Below is a small trained network, with its code and all its weights. Each question gives an input and a target symbol and asks what happens when units are switched off, that is, made to give their printed mean instead of their output.

import numpy as np


def w(rows, s, z=0):
    codes = np.array(rows[::2]) - 128.0
    scale = np.full(codes.shape[1], s)
    scale[-1] = z or s
    return codes * scale


def norm(h):
    return h / np.sqrt((h * h).mean(-1, keepdims=True) + 1e-5)


def softmax(a):
    e = np.exp(a - a.max(-1, keepdims=True))
    return e / e.sum(-1, keepdims=True)


def log_softmax(a):
    a = a - a.max(-1, keepdims=True)
    return a - np.log(np.exp(a).sum(-1, keepdims=True))


def net(x, mask):
    ids = ['αβγζηθμπστφ'.index(c) for c in x.split()]
    T = len(ids)
    res = E[ids] + P[:T]
    u = 0
    for l in range(2):
        r = norm(res)
        for j in range(3):
            rows = slice(2 * j, 2 * j + 2)
            q, k, v = (r @ M[l][rows].T for M in (Q, K, V))
            z = softmax(np.where(np.tri(T) > 0, q @ k.T / 2**0.5, -1e9)) @ v
            o = O[l][rows]
            res = res + np.where(mask[u + j], z, o[:, -1]) @ o[:, :-1]
        u += 3
    return log_softmax(norm(res)[-1] @ U[:, :-1].T + U[:, -1])


Q, K, V, O = {}, {}, {}, {}
E = w([
[124,121,145,125,98],'α',
[152,85,119,90,140],'β',
[160,180,226,117,92],'γ',
[91,182,24,147,83],'ζ',
[52,194,134,123,178],'η',
[62,77,171,184,16],'θ',
[183,142,109,181,109],'μ',
[27,10,101,154,136],'π',
[99,147,149,134,97],'σ',
[83,97,164,68,128],'τ',
[180,149,121,155,119],'φ',
],0.012)
P = w([
[168,252,53,103,78],'0',
[168,213,90,131,115],'1',
[179,200,87,146,127],'2',
[176,184,95,160,131],'3',
[176,175,107,176,139],'4',
[171,158,121,181,155],'5',
[144,153,142,188,162],'6',
[147,130,154,191,172],'7',
[135,131,156,186,170],'8',
],0.0049)
Q[0] = w([
[68,85,32,227,155],'0.h1',
[117,85,240,38,114],'0.h1',
[93,148,55,255,116],'0.h2',
[146,219,134,214,109],'0.h2',
[102,201,150,113,131],'0.h3',
[51,29,113,31,239],'0.h3',
],0.0061)
K[0] = w([
[105,214,121,193,80],'0.h1',
[161,43,141,149,209],'0.h1',
[182,135,106,100,97],'0.h2',
[159,94,104,62,125],'0.h2',
[152,104,158,90,72],'0.h3',
[95,2,108,114,136],'0.h3',
],0.0081)
V[0] = w([
[217,60,91,91,231],'0.h1',
[55,95,189,110,28],'0.h1',
[104,103,223,7,216],'0.h2',
[185,162,147,223,211],'0.h2',
[118,117,11,146,88],'0.h3',
[91,4,168,53,174],'0.h3',
],0.0042)
O[0] = w([
[120,63,122,102,52,111],'0.h1',
[175,136,112,229,200,177],'0.h1',
[180,91,185,116,180,243],'0.h2',
[106,253,110,131,124,2],'0.h2',
[74,63,147,173,149,73],'0.h3',
[169,155,123,119,152,137],'0.h3',
],0.0065,0.0021)
Q[1] = w([
[178,198,54,210,139],'1.h1',
[188,62,116,116,115],'1.h1',
[154,125,255,122,168],'1.h2',
[125,61,54,174,106],'1.h2',
[91,166,60,175,124],'1.h3',
[200,52,138,65,92],'1.h3',
],0.0075)
K[1] = w([
[84,183,101,30,170],'1.h1',
[100,96,224,80,76],'1.h1',
[194,144,253,209,206],'1.h2',
[73,31,43,85,90],'1.h2',
[37,220,109,123,141],'1.h3',
[154,46,225,52,50],'1.h3',
],0.0073)
V[1] = w([
[182,203,41,158,149],'1.h1',
[232,85,10,135,168],'1.h1',
[195,154,139,162,195],'1.h2',
[235,64,182,148,91],'1.h2',
[3,147,130,114,134],'1.h3',
[73,132,190,20,61],'1.h3',
],0.0053)
O[1] = w([
[114,89,171,16,101,82],'1.h1',
[46,148,108,2,174,123],'1.h1',
[49,124,120,154,117,223],'1.h2',
[138,185,172,163,18,252],'1.h2',
[177,125,208,88,212,51],'1.h3',
[175,194,139,208,218,194],'1.h3',
],0.0051,0.0021)
U = w([
[133,125,149,130,116,17],'α',
[196,1,93,34,57,241],'β',
[215,221,237,140,52,95],'γ',
[52,171,23,98,126,185],'ζ',
[70,206,120,117,247,213],'η',
[71,99,132,254,52,118],'θ',
[121,192,111,64,80,111],'μ',
[39,27,70,196,204,105],'π',
[128,195,134,146,100,91],'σ',
[246,88,239,77,216,254],'τ',
[119,136,157,63,112,104],'φ',
],0.0085,0.0051)

Each question gives the input, a string of symbols that net reads in full, and the target symbol t.
The units are the heads (2 rows each of Q, K, V and O). Each row of codes is followed by its name. A weight is (code - 128) times the scale printed after its matrix; where a second scale follows, it is the last column's (O and U).
mask holds one flag per head, layer by layer. A switched-off head (its flag False) gives its mean, the last column of its rows in O, instead of its output. The means were averaged over made-up inputs and are rounded, as every weight is.
A unit's drop is (log p(t) with every unit on - log p(t) with that unit switched off) / (log p(t) with every unit on - log p(t) with every unit switched off).
The circuit of an input: a set's keep is (log p(t) with only the set's units on - log p(t) with every unit switched off) / (log p(t) with every unit on - log p(t) with every unit switched off). Starting from all 6 units, units are removed one at a time, each time the one whose removal leaves the highest keep (on an exact tie, the one counted first), for as long as the keep stays at least 0.8.
units of the circuit, in order: the units of the circuit, biggest drop first
unit that matters most: the unit with the biggest drop
which heads matter: for each layer, one digit per head in row order, 1 if its drop is at least 0.15 and else 0, layers parted by /
drop when u is switched off: that unit's drop, to one decimal
input γ τ β τ μ ζ φ, target θ: units of the circuit, in order => (1.h3 0.h3)
input η θ γ α, target τ: which heads matter => 111 / 111
input τ θ τ, target θ: which heads matter => 110 / 011
input τ γ σ, target θ: which heads matter => 110 / 001
input σ τ β τ, target β: which heads matter => 110 / 000
input τ γ η τ, target γ: unit that matters most => 0.h2
input τ α η γ σ τ ζ φ φ, target θ: which heads matter => 101 / 011
input η η σ, target τ: which heads matter => 000 / 111
input η μ τ τ τ β τ, target β: which heads matter => 100 / 000
input γ φ α τ θ τ γ β, target β: which heads matter => 111 / 001
input τ φ τ φ τ σ π τ β, target β: which heads matter => 101 / 001
input τ τ μ, target θ: drop when 0.h2 is switched off => 0.1
input τ τ σ, target θ: drop when 1.h3 is switched off => 0.3
input τ τ β φ τ γ θ τ, target γ: unit that matters most => 1.h2
input τ θ φ τ, target θ: drop when 0.h3 is switched off => -0.2
